Below is a small trained network, with its code and all its weights. Each question gives an input and a target symbol and asks what happens when units are switched off, that is, made to give their printed mean instead of their output.

import numpy as np


def w(rows, s, z=0):
    codes = np.array(rows[::2]) - 128.0
    scale = np.full(codes.shape[1], s)
    scale[-1] = z or s
    return codes * scale


def f(y):
    return y / 2 * (1 + np.tanh(0.7978845608 * (y + 0.044715 * y**3)))


def softmax(a):
    e = np.exp(a - a.max(-1, keepdims=True))
    return e / e.sum(-1, keepdims=True)


def log_softmax(a):
    a = a - a.max(-1, keepdims=True)
    return a - np.log(np.exp(a).sum(-1, keepdims=True))


def net(x, mask):
    ids = ['ΔΣΨβεζθμξ'.index(c) for c in x.split()]
    T = len(ids)
    res = E[ids] + P[:T]
    u = 0
    for l in range(2):
        q, k, v = (res @ M[l].T for M in (Q, K, V))
        z = softmax(np.where(np.tri(T) > 0, q @ k.T / 4**0.5, -1e9)) @ v
        res = res + np.where(mask[u], z, O[l][:, -1]) @ O[l][:, :-1]
        u += 1
        y = f(res @ A[l][:, :-1].T + A[l][:, -1])
        res = res + np.where(mask[u : u + 4], y, B[l][:, -1]) @ B[l][:, :-1]
        u += 4
    return log_softmax(res[-1] @ U[:, :-1].T + U[:, -1])


Q, K, V, O, A, B = {}, {}, {}, {}, {}, {}
E = w([
[5,91,76],'Δ',
[140,144,120],'Σ',
[74,185,214],'Ψ',
[111,136,126],'β',
[31,117,59],'ε',
[137,138,105],'ζ',
[183,75,71],'θ',
[109,98,170],'μ',
[81,109,77],'ξ',
],0.011)
P = w([
[150,236,169],'0',
[79,101,206],'1',
[126,144,254],'2',
[142,67,110],'3',
[139,217,80],'4',
[151,202,129],'5',
[121,208,165],'6',
[86,196,180],'7',
[139,164,150],'8',
[144,197,146],'9',
[112,139,177],'10',
[160,134,202],'11',
[134,98,157],'12',
],0.0072)
Q[0] = w([
[246,223,103],'0.h1',
[7,90,205],'0.h1',
[215,164,76],'0.h1',
[188,48,2],'0.h1',
],0.0055)
K[0] = w([
[104,34,155],'0.h1',
[90,233,73],'0.h1',
[146,40,167],'0.h1',
[255,40,208],'0.h1',
],0.0067)
V[0] = w([
[201,39,194],'0.h1',
[126,128,139],'0.h1',
[218,9,58],'0.h1',
[207,197,70],'0.h1',
],0.011)
O[0] = w([
[135,105,218,44],'0.h1',
[129,116,127,131],'0.h1',
[93,249,233,1],'0.h1',
[221,182,137,94],'0.h1',
],0.013,0.0075)
A[0] = w([
[239,168,161,123],'0.n1',
[85,67,90,252],'0.n2',
[77,251,116,156],'0.n3',
[246,153,122,135],'0.n4',
],0.014,0.0027)
B[0] = w([
[132,57,2,129],'0.n1',
[200,157,198,255],'0.n2',
[178,88,175,128],'0.n3',
[146,180,223,131],'0.n4',
],0.0093,0.021)
Q[1] = w([
[213,160,71],'1.h1',
[141,87,18],'1.h1',
[50,175,67],'1.h1',
[253,103,138],'1.h1',
],0.0067)
K[1] = w([
[228,103,83],'1.h1',
[171,116,254],'1.h1',
[96,56,187],'1.h1',
[224,176,55],'1.h1',
],0.0066)
V[1] = w([
[100,46,69],'1.h1',
[124,189,65],'1.h1',
[145,216,253],'1.h1',
[185,197,102],'1.h1',
],0.015)
O[1] = w([
[142,209,68,152],'1.h1',
[59,145,154,115],'1.h1',
[128,4,171,28],'1.h1',
[109,101,225,246],'1.h1',
],0.017,0.011)
A[1] = w([
[191,177,23,44],'1.n1',
[214,195,208,51],'1.n2',
[84,227,104,85],'1.n3',
[167,89,2,255],'1.n4',
],0.0082,0.0025)
B[1] = w([
[58,42,191,206],'1.n1',
[58,123,12,253],'1.n2',
[210,120,132,200],'1.n3',
[152,215,117,153],'1.n4',
],0.011,0.016)
U = w([
[108,137,159,124],'Δ',
[84,147,180,131],'Σ',
[109,66,61,37],'Ψ',
[169,114,159,22],'β',
[184,209,175,253],'ε',
[120,150,185,130],'ζ',
[163,82,165,135],'θ',
[254,116,136,138],'μ',
[147,123,136,108],'ξ',
],0.0069,0.0026)

Each question gives the input, a string of symbols that net reads in full, and the target symbol t.
The units are the heads (4 rows each of Q, K, V and O) and the neurons (one row each of A and B). Each row of codes is followed by its name. A weight is (code - 128) times the scale printed after its matrix; where a second scale follows, it is the last column's (O, A, B and U).
mask holds one flag per unit, layer by layer, with each layer's heads first. A switched-off unit (its flag False) gives its mean, the last column of its rows in O or B, instead of its output. The means were averaged over made-up inputs and are rounded, as every weight is.
A unit's drop is (log p(t) with every unit on - log p(t) with that unit switched off) / (log p(t) with every unit on - log p(t) with every unit switched off).
The circuit of an input: a set's keep is (log p(t) with only the set's units on - log p(t) with every unit switched off) / (log p(t) with every unit on - log p(t) with every unit switched off). Starting from all 10 units, units are removed one at a time, each time the one whose removal leaves the highest keep (on an exact tie, the one counted first), for as long as the keep stays at least 0.8.
units of the circuit, in order: the units of the circuit, biggest drop first
unit that matters most: the unit with the biggest drop
top k neurons in layer l: the k neurons of layer l with the biggest drops, biggest first
input β ε Ψ, target θ: units of the circuit, in order -> [0.n4; 1.h1; 0.h1]
input θ ξ ε β μ, target θ: units of the circuit, in order -> [1.h1; 0.h1]
input θ Σ Ψ Δ ζ ξ Ψ ξ, target θ: units of the circuit, in order -> [1.h1; 0.h1]
input ε μ θ, target ε: units of the circuit, in order -> [0.h1; 1.h1]
input Ψ β Ψ, target Ψ: units of the circuit, in order -> [1.n2; 0.h1; 1.h1; 1.n1]
input ε ε Ψ Ψ, target ε: top neuron in layer 1 -> [1.n3]
input Ψ β β, target Ψ: top 2 neurons in layer 1 -> [1.n2; 1.n1]
input ε ξ ζ θ, target ε: top 2 neurons in layer 1 -> [1.n1; 1.n3]
input β μ μ, target θ: units of the circuit, in order -> [0.n4; 1.h1; 0.h1]
input ζ ζ Σ, target Σ: top 2 neurons in layer 0 -> [0.n2; 0.n1]
input μ ε ε ε, target μ: top 2 neurons in layer 0 -> [0.n2; 0.n1]
input Ψ Ψ ε ζ, target Ψ: top 2 neurons in layer 1 -> [1.n2; 1.n1]
input μ Ψ ε Ψ, target μ: units of the circuit, in order -> [1.h1; 0.n2; 0.h1]
input μ μ Ψ, target μ: units of the circuit, in order -> [1.h1; 0.h1; 1.n1]
input Ψ Δ ε, target Ψ: units of the circuit, in order -> [1.n2; 0.h1; 1.n1; 1.h1]
input θ Δ Δ ξ ε Σ, target θ: top 2 neurons in layer 0 -> [0.n4; 0.n3]
input ε Ψ ε, target ε: unit that matters most -> 1.h1
input θ θ ε Δ ξ Ψ Ψ ε Δ θ β, target θ: units of the circuit, in order -> [1.h1; 0.h1]
input Δ Σ Ψ Ψ Ψ ζ, target Ψ: units of the circuit, in order -> [0.h1; 1.n1; 1.h1]
input Ψ ε β Σ, target Ψ: unit that matters most -> 1.n2
input Ψ μ ε θ ξ Δ Δ ε μ, target Ψ: units of the circuit, in order -> [1.n2; 1.n1; 1.h1]
input ζ ε ξ, target Σ: top 2 neurons in layer 0 -> [0.n4; 0.n2]
input ε μ ε β, target ε: top 2 neurons in layer 1 -> [1.n3; 1.n1]
input μ ε ζ, target μ: top 2 neurons in layer 1 -> [1.n2; 1.n4]
